How the units are linked:
ga: kub->fud, nev->gab, tus->lol, bim->vel, did->dit, tos->non, mog->dok, nat->zur, det->lol, nal->pev, vel->pev, dob->bod, fud->dag, les->pas, sib->baz, zur->das, pev->gep, vav->zub, dit->gab, dok->duf, sed->sil, bod->nem, gim->sed, veb->tok, lol->sib, liv->dit, kiv->bog, bog->zir, zap->mav, nop->sil, das->liv, fif->kub, niz->veb, sil->sil, piz->tus, lam->zin, dag->dob, luf->piz, non->nat, mav->suk, gep->fon, zar->tos, suk->zin, zub->fif, tok->niz, gab->pas, zin->bim, baz->vav, pas->sil, fid->les, duf->non, nem->zar, zir->nal, fon->luf
zu: kub->zub, nev->fid, tus->gep, bim->zap, did->dag, tos->dob, mog->duf, nat->zar, det->piz, nal->lam, vel->mav, dob->gab, fud->fif, les->sib, sib->luf, zur->mog, pev->fon, vav->fid, dit->nat, dok->veb, sed->fud, bod->gim, gim->kub, veb->das, lol->fon, liv->non, kiv->niz, bog->mog, zap->kiv, nop->baz, das->tos, fif->pas, niz->dit, sil->les, piz->suk, lam->tok, dag->nop, luf->vel, non->liv, mav->bog, gep->zin, zar->did, suk->nal, zub->les, tok->liv, gab->sil, zin->nal, baz->nev, pas->det, fid->vav, duf->zur, nem->sed, zir->bog, fon->suk
ve: kub->gab, nev->pas, tus->det, bim->gep, did->vav, tos->tok, mog->kiv, nat->das, det->les, nal->gep, vel->fon, dob->zar, fud->pas, les->vav, sib->fid, zur->dit, pev->lam, vav->nop, dit->tok, dok->zap, sed->bod, bod->gim, gim->dob, veb->mog, lol->nev, liv->gim, kiv->non, bog->zap, zap->zin, nop->nop, das->duf, fif->kub, niz->bim, sil->dag, piz->sib, lam->zir, dag->sed, luf->lol, non->das, mav->kiv, gep->mog, zar->nat, suk->vel, zub->gep, tok->did, gab->did, zin->pev, baz->fif, pas->zub, fid->nop, duf->niz, nem->non, zir->mav, fon->tus

In the rows, 158 stands for zero.

The rows follow the links: the fewer symbols apart two units are, the more alike their rows tend to be.

Rows of some units; one shown again gets a slightly different row:
sed: [  68,  177,  196,   92,  213,  119,  155,  221,  194,   96,  164,  243,  119,  120,  155,  228,  165,  221,  182,   64,  180,  259,  131,  168,  145,  192,  207,  143,  206,  151,  164,  164,  129,  155,   94,  129,  139,  130,  180,  226,  111]
das: [ 201,  159,  185,  251,  145,  134,  138,   60,  184,  189,   77,  164,  193,  214,  149,  182,  151,   62,  199,  235,  201,   71,  187,  237,  194,  167,  193,  170,  144,  223,  216,  113,  136,  121,  138,  157,  150,  187,  179,  125,  120]
dok: [ 183,   71,  179,  234,  232,  185,  159,  105,  155,  185,   56,  137,  140,  251,  142,  106,  179,  107,  162,  189,  171,  103,  223,  276,  120,  191,  161,  133,  127,  195,  206,  163,  108,  160,  177,  215,  174,  122,  119,  122,  142]
tus: [ 172,  115,  152,  110,  156,  248,   60,  108,  103,  144,  219,  110,  134,  121,  162,  182,   94,   80,   66,  164,  122,  191,  185,  125,  127,  213,  151,  120,  197,  250,  219,  156,  109,  129,  178,  193,  145,  190,  139,  141,  220]
dob: [ 100,  200,  186,  100,  140,  126,  155,  211,  205,   68,  170,  265,  136,  110,  146,  259,  154,  211,  196,   84,  209,  207,  136,  138,  165,  183,  224,  146,  197,  119,  119,  177,  144,  150,   93,  113,  141,  153,  173,  205,  142]
sil: [  94,  193,  217,   21,  177,  151,  187,  209,  192,  157,  157,  202,  103,  121,  135,  160,  141,  186,  201,  117,  213,  233,   57,  173,  161,  186,  154,  158,  236,  108,  160,  153,  212,  151,  120,  167,  157,  164,  183,  243,  185]
sib: [ 177,  182,  131,  155,  143,  194,   78,  169,  114,  161,  200,  130,  163,   67,  208,  197,  163,   55,  110,  146,  163,  150,  183,   61,   96,  117,  157,  233,  237,  114,  185,  146,  218,  116,  136,  235,  198,  151,   89,  157,  180]
zur: [ 194,  142,  183,  250,  163,  155,  158,   69,  186,  218,   71,  137,  190,  219,  129,  156,  133,   65,  201,  250,  195,   78,  167,  256,  197,  180,  171,  158,  151,  225,  221,  114,  159,  124,  175,  166,  146,  183,  186,  131,  131]
nev: [ 142,  226,  161,  126,  127,  165,  130,  171,  186,  184,  206,  186,  124,   73,  193,  152,  167,  119,  153,  103,  183,  164,  127,   91,  130,  109,  152,  256,  243,   30,  144,  135,  279,  113,  166,  206,  200,  161,  138,  175,  146]
gab: [ 106,  207,  198,   94,  136,  193,  174,  189,  246,  200,  180,  239,   89,  125,  136,  145,  140,  192,  195,   76,  227,  186,   98,  137,  186,  159,  179,  176,  215,   47,  139,  154,  255,  154,  203,  117,  153,  196,  177,  187,  171]
nop: [ 126,  250,  182,   84,  165,  116,  224,  239,  133,  161,  172,  131,  165,   95,  191,  159,  162,  146,  212,  168,  205,  183,  118,  165,  127,  107,  156,  229,  216,   86,  175,  141,  263,  139,   98,  226,  204,  117,  119,  237,  156]
gep: [ 184,  160,  147,  173,  163,  129,  190,  133,   93,  176,  221,   44,  175,  218,  168,  107,  132,  177,  140,  193,   68,  211,  189,  214,  190,  166,   89,  115,   57,  264,  204,  195,   82,  188,  185,  141,  147,  161,  151,  131,  191]

Each walk starts at a row. The symbols on each line, taken left to right, move it on to the next unit.
Answer with the unit's row; about right is enough.
new walk
[ 206,  161,  156,  270,  138,  123,  131,   78,  182,  159,   81,  168,  239,  188,  156,  245,  172,   92,  195,  218,  208,   66,  186,  189,  196,  174,  207,  169,  148,  234,  188,  100,  110,  134,  115,  148,  158,  177,  196,  121,   93]
ga zu zu [ 141,  217,  194,   99,   84,  181,  191,  184,  228,  175,  174,  226,  113,  135,  122,  149,  131,  173,  213,  147,  281,  108,  109,  148,  206,  164,  187,  197,  185,   30,  129,  148,  276,  160,  179,  124,  158,  185,  153,  189,  192]
zu ga ve zu ga [ 179,  177,  205,  177,   79,  236,  174,  125,  238,  194,  145,  214,  126,  186,  118,  133,  126,  122,  209,  177,  282,   57,  159,  198,  213,  178,  214,  187,  136,   88,  141,  142,  226,  176,  223,  120,  146,  218,  162,  144,  182]
new walk
[ 162,  133,  156,  115,  146,  245,   55,  123,  110,  148,  207,  151,  136,   73,  179,  193,  110,   57,   53,  141,  152,  163,  189,   72,  104,  185,  158,  175,  231,  182,  203,  144,  172,  115,  159,  217,  171,  177,  100,  147,  214]
ve ve ve ga ga zu [ 117,  225,  185,  214,  169,  115,  184,  146,  190,  227,  213,  152,  146,   97,  215,  111,  162,  176,  180,   60,  107,  228,  132,  127,  184,  105,  107,  249,  187,  106,  176,  156,  241,  107,  193,  121,  176,  168,  181,  145,   95]
zu zu ve ga ve [ 167,  244,  162,  146,  143,  103,  175,  199,  130,  192,  206,  119,  172,   85,  217,  154,  193,  127,  198,  153,  181,  153,  143,  127,  141,  101,  127,  292,  200,   60,  159,  138,  270,  124,  115,  212,  216,  129,  115,  178,  127]
new walk
[ 189,  163,  216,  149,   87,  233,  172,  124,  196,  166,  178,  190,   82,  232,  115,  130,  194,  161,  184,  181,  259,   63,  189,  190,  187,  193,  190,  200,   85,   63,  120,  168,  148,  196,  209,  140,  165,  194,  142,  102,  168]
ve ga zu ga zu [ 212,   76,  163,  226,  224,  186,  142,  109,  150,  188,   44,  130,  154,  253,  151,  110,  177,  121,  154,  207,  162,   96,  196,  272,  126,  170,  146,  121,  134,  238,  189,  142,  104,  164,  178,  204,  167,  140,  131,  130,  151]
ga ga zu zu ga ga [ 189,  116,  193,  254,  202,  170,  156,   78,  168,  203,   68,  141,  177,  232,  132,  142,  171,   80,  176,  208,  202,   88,  192,  282,  161,  177,  158,  156,  130,  219,  218,  121,  127,  128,  165,  180,  166,  142,  142,  122,  136]
new walk
[ 109,  190,  162,  155,  167,   83,  142,  197,  169,   67,  136,  233,  210,  110,  170,  280,  164,  199,  191,  118,  171,  197,  149,  148,  167,  187,  219,  136,  202,  188,  159,  146,   74,  135,   48,  115,  140,  134,  195,  205,   91]
ga zu ga ve zu [ 208,  180,  195,  247,  110,  146,  139,   74,  203,  132,  139,  241,  168,  195,  150,  225,  200,  109,  209,  157,  248,   68,  215,  169,  198,  193,  222,  223,  113,  130,  134,  126,   98,  154,  154,  118,  153,  179,  174,   78,   95]
zu ga ve zu ve ga ga [ 184,   96,  200,  224,  184,  223,  150,   98,  173,  185,   92,  165,  104,  245,  134,   97,  185,  113,  166,  191,  225,   83,  230,  259,  153,  190,  165,  167,  111,  154,  180,  152,  129,  166,  210,  178,  174,  149,  114,   93,  137]
new walk
[  67,  179,  196,  132,  212,  122,  184,  200,  244,  168,  167,  216,  114,  107,  160,  142,  141,  228,  165,   36,  153,  257,  102,  157,  180,  147,  162,  156,  203,  112,  182,  152,  212,  126,  180,   82,  134,  149,  204,  191,  113]
zu ve ga ga ve ga zu [ 147,  216,  183,   94,  145,  148,  128,  161,  152,  194,  205,  149,  115,   85,  199,  149,  172,  139,  175,  107,  157,  199,  115,  100,  142,  134,  130,  275,  253,   52,  165,  135,  238,  111,  118,  209,  199,  138,  156,  190,  127]
zu ve ga ga ve ga zu [  98,  195,  208,   98,  169,  163,  146,  168,  222,  214,  178,  205,   89,  106,  162,  121,  135,  184,  183,   38,  169,  228,   85,  129,  174,  153,  136,  199,  252,   80,  173,  136,  249,  121,  175,  123,  167,  200,  218,  180,  134]
new walk
[  78,  192,  207,   49,  172,  145,  195,  248,  195,  126,  154,  222,  101,  114,  123,  181,  134,  212,  191,  115,  220,  221,   85,  180,  170,  167,  181,  151,  231,  113,  157,  152,  214,  147,  115,  144,  155,  144,  181,  257,  158]
ve ve ga ga [ 147,  243,  156,  172,  111,  107,  170,  160,  200,  139,  134,  216,  255,  135,  132,  261,  120,  128,  227,  203,  220,  122,  103,  143,  227,  153,  225,  131,  180,  182,  176,  109,  203,  143,  116,  111,  114,  205,  226,  211,  155]
ve zu ve ve ve ve [ 184,  105,  178,  221,  164,  224,  169,  126,  183,  178,  110,  179,  107,  254,  119,  102,  181,  120,  160,  206,  235,   43,  224,  248,  142,  178,  187,  153,   98,  135,  162,  187,  164,  188,  231,  168,  171,  161,  112,   99,  187]
new walk
[ 165,  127,  107,  166,  176,  189,  155,  146,   89,  142,  232,   83,  209,  153,  151,  148,   80,  135,   84,  212,  103,  189,  193,  138,  151,  159,  125,   81,  125,  288,  223,  189,  118,  156,  206,  173,  124,  163,  100,  153,  265]
ga zu ve ga ga [ 168,  115,  119,  111,  162,  237,   53,  118,  110,  139,  205,  131,  159,   89,  166,  199,  100,   68,   50,  164,  125,  154,  200,   71,  103,  184,  159,  135,  225,  210,  189,  146,  141,  141,  168,  209,  158,  183,  115,  147,  229]
zu zu ve zu [ 196,  145,  125,  154,  136,  136,  220,  163,  103,  152,  216,   86,  182,  218,  163,  115,  175,  220,  144,  232,   83,  194,  161,  186,  181,  174,   90,  108,   54,  248,  149,  206,   94,  205,  178,  141,  147,  148,  155,  123,  181]
new walk
[ 169,  127,  102,  163,  164,  228,   84,  162,  111,  131,  208,  114,  196,   85,  170,  174,   94,   60,   53,  180,  134,  143,  198,   88,  103,  157,  185,  119,  196,  217,  200,  160,  176,  128,  181,  201,  140,  166,   78,  153,  250]
zu ve zu ve [ 166,  114,   87,  179,  155,  186,  184,  190,  108,  142,  167,   85,  226,  163,  143,  129,  103,  160,   89,  231,   92,  157,  198,  130,  146,  128,  147,   57,  101,  258,  184,  201,  140,  191,  209,  152,  109,  132,   95,  159,  247]
zu ve ga ga ve ve [ 209,   58,   84,  215,  197,  189,  134,  147,  154,  181,   28,  164,  193,  247,  128,  141,  194,  131,  117,  203,  124,   74,  179,  174,   93,  158,  168,   76,  135,  180,  122,  180,  130,  207,  184,  194,  163,  144,  163,  144,  173]
new walk
[ 204,   69,   62,  170,  168,  195,  162,  191,  120,  165,   77,  121,  233,  220,  147,  131,  164,  194,  105,  219,   71,  108,  166,  135,  112,  120,  157,   52,  121,  211,  101,  191,  140,  223,  162,  168,  131,  164,  173,  156,  201]
zu zu ve ve ga [ 202,  191,  164,  226,  111,  122,  156,   92,  202,  190,   96,  167,  245,  170,  136,  230,  103,   76,  200,  247,  200,   80,  129,  186,  207,  138,  183,  141,  165,  213,  217,   95,  189,  121,  149,  124,  124,  212,  208,  179,  141]
ve ve ve ve [ 170,   95,  126,  211,  181,  174,  220,  190,  122,  149,  170,   93,  184,  221,  150,   76,  143,  174,  111,  234,   99,  135,  222,  214,  146,  156,  142,   74,   37,  227,  172,  202,  140,  195,  218,  151,  120,  133,  104,  135,  217]
new walk
[ 200,  109,   90,  146,  149,  159,  182,  174,   89,  135,  202,   69,  217,  172,  151,  137,  119,  190,   93,  228,   65,  173,  181,  121,  163,  152,  123,   59,   91,  269,  168,  196,  113,  184,  182,  160,  125,  158,  135,  150,  236]
zu zu ve zu ve [ 183,   55,   95,  194,  197,  191,  175,  180,  122,  160,   72,  119,  201,  249,  155,   98,  178,  164,  108,  216,   84,  101,  196,  192,  101,  136,  149,   54,  112,  219,  131,  176,  108,  226,  194,  191,  158,  136,  140,  148,  199]
ve zu ga ve [ 224,  146,  142,  106,  102,  150,  203,  152,  121,  149,  226,  100,  145,  251,  168,  121,  203,  243,  173,  199,  110,  180,  164,  170,  181,  187,  107,  152,   50,  174,  102,  203,   56,  225,  157,  137,  152,  181,  182,  134,  177]
